Here is a tiny trained network, its code and every weight. The questions are about switching its units off for an input and a class, where a switched-off unit gives its printed mean instead of its output.

import numpy as np


def w(rows, s, z=0):
    codes = np.array(rows[::2]) - 128.0
    scale = np.full(codes.shape[1], s)
    scale[-1] = z or s
    return codes * scale


def f(y):
    return y / 2 * (1 + np.tanh(0.7978845608 * (y + 0.044715 * y**3)))


def log_softmax(a):
    a = a - a.max(-1, keepdims=True)
    return a - np.log(np.exp(a).sum(-1, keepdims=True))


def net(x, mask):
    res = np.array(x, float).reshape(1, 3) / 4 @ E
    y = f(res @ A[0][:, :-1].T + A[0][:, -1])
    res = res + np.where(mask, y, B[0][:, -1]) @ B[0][:, :-1]
    return log_softmax(res[-1] @ U[:, :-1].T + U[:, -1])


A, B = {}, {}
E = w([
[37,124,184,41,30,53,119,171,9,72,144,234],'x0',
[97,105,55,169,94,226,58,235,228,13,85,212],'x1',
[232,3,218,79,34,85,101,73,205,113,1,138],'x2',
],0.0048)
A[0] = w([
[221,146,83,214,227,194,155,78,236,187,105,5,50],'neuron 0',
[47,236,71,179,189,172,156,169,71,132,233,127,54],'neuron 1',
[240,129,83,222,214,204,177,88,223,193,111,24,51],'neuron 2',
[47,140,202,48,62,61,134,172,51,100,158,233,86],'neuron 3',
[32,208,64,167,222,179,171,179,57,131,218,116,20],'neuron 4',
[21,123,161,17,64,44,135,159,46,95,142,221,6],'neuron 5',
[163,173,177,64,151,32,252,41,56,228,170,56,41],'neuron 6',
[32,227,51,160,184,163,158,189,78,158,217,113,58],'neuron 7',
[79,88,42,166,96,231,25,246,205,23,88,222,46],'neuron 8',
[239,18,197,72,47,106,115,86,198,116,15,132,59],'neuron 9',
[165,145,193,81,162,43,216,55,35,224,165,36,39],'neuron 10',
],0.0036,0.0015)
B[0] = w([
[60,95,108,92,189,73,44,68,169,43,199,184,251],'neuron 0',
[178,44,213,42,72,156,63,112,61,192,65,71,213],'neuron 1',
[44,105,109,105,215,53,9,72,203,63,180,188,246],'neuron 2',
[82,142,105,100,189,73,61,112,177,72,204,168,214],'neuron 3',
[174,44,208,58,88,153,53,108,56,189,59,93,212],'neuron 4',
[43,114,127,112,214,74,33,83,186,61,201,210,207],'neuron 5',
[137,179,69,196,90,200,181,13,74,93,54,215,230],'neuron 6',
[181,48,195,53,72,149,77,118,69,193,86,85,213],'neuron 7',
[172,177,56,187,69,222,190,12,55,114,43,207,255],'neuron 8',
[190,25,216,59,66,146,48,155,61,196,82,68,253],'neuron 9',
[133,175,49,196,100,190,180,2,66,83,49,221,225],'neuron 10',
],0.0055,0.0038)
U = w([
[182,51,211,63,86,135,90,144,98,217,90,72,97],'0',
[39,134,107,124,198,54,77,119,169,68,243,169,96],'1',
[151,203,59,228,91,193,220,88,97,119,63,185,92],'2',
[136,188,127,162,124,101,221,208,147,165,181,68,242],'3',
[125,189,148,202,133,71,254,249,179,200,186,41,8],'4',
],0.0097,0.012)

Each question gives the input, the list of numbers given to net, and the class t.
The units are the neurons (one row each of A and B). Each row of codes is followed by its name. A weight is (code - 128) times the scale printed after its matrix; where a second scale follows, it is the last column's (A, B and U).
mask holds one flag per neuron, in row order. A switched-off neuron (its flag False) gives its mean, the last column of its row in B, instead of its output. The means were averaged over made-up inputs and are rounded, as every weight is.
A unit's drop is (log p(t) with every unit on - log p(t) with that unit switched off) / (log p(t) with every unit on - log p(t) with every unit switched off).
The circuit of an input: a set's keep is (log p(t) with only the set's units on - log p(t) with every unit switched off) / (log p(t) with every unit on - log p(t) with every unit switched off). Starting from all 11 units, units are removed one at a time, each time the one whose removal leaves the highest keep (on an exact tie, the one counted first), for as long as the keep stays at least 0.8.
circuit, biggest first: the units of the circuit, biggest drop first
most important unit: the unit with the biggest drop
k most important neurons: the k neurons with the biggest drops, biggest first
drop when u is switched off: that unit's drop, to one decimal
input [7,-3,-8], class 0: circuit, biggest first => neuron 1
input [7,8,-2], class 2: 2 most important neurons => neuron 8; neuron 2
input [-6,-6,-4], class 1: 2 most important neurons => neuron 2; neuron 0
input [0,-7,5], class 2: circuit, biggest first => neuron 10; neuron 6
input [-3,-4,3], class 2: circuit, biggest first => neuron 10; neuron 1
input [-7,-6,3], class 1: 3 most important neurons => neuron 2; neuron 0; neuron 8
input [-6,6,-6], class 0: circuit, biggest first => neuron 1; neuron 4
input [-6,-6,-6], class 0: 3 most important neurons => neuron 1; neuron 4; neuron 7
input [1,-5,-6], class 0: 4 most important neurons => neuron 1; neuron 4; neuron 7; neuron 8
input [6,8,7], class 2: 2 most important neurons => neuron 8; neuron 1
input [-8,-5,4], class 1: drop when neuron 0 is switched off => 0.1
input [1,8,3], class 2: drop when neuron 8 is switched off => 0.4
input [-4,0,0], class 1: drop when neuron 2 is switched off => 0.2
input [-7,-5,-1], class 1: most important unit => neuron 2
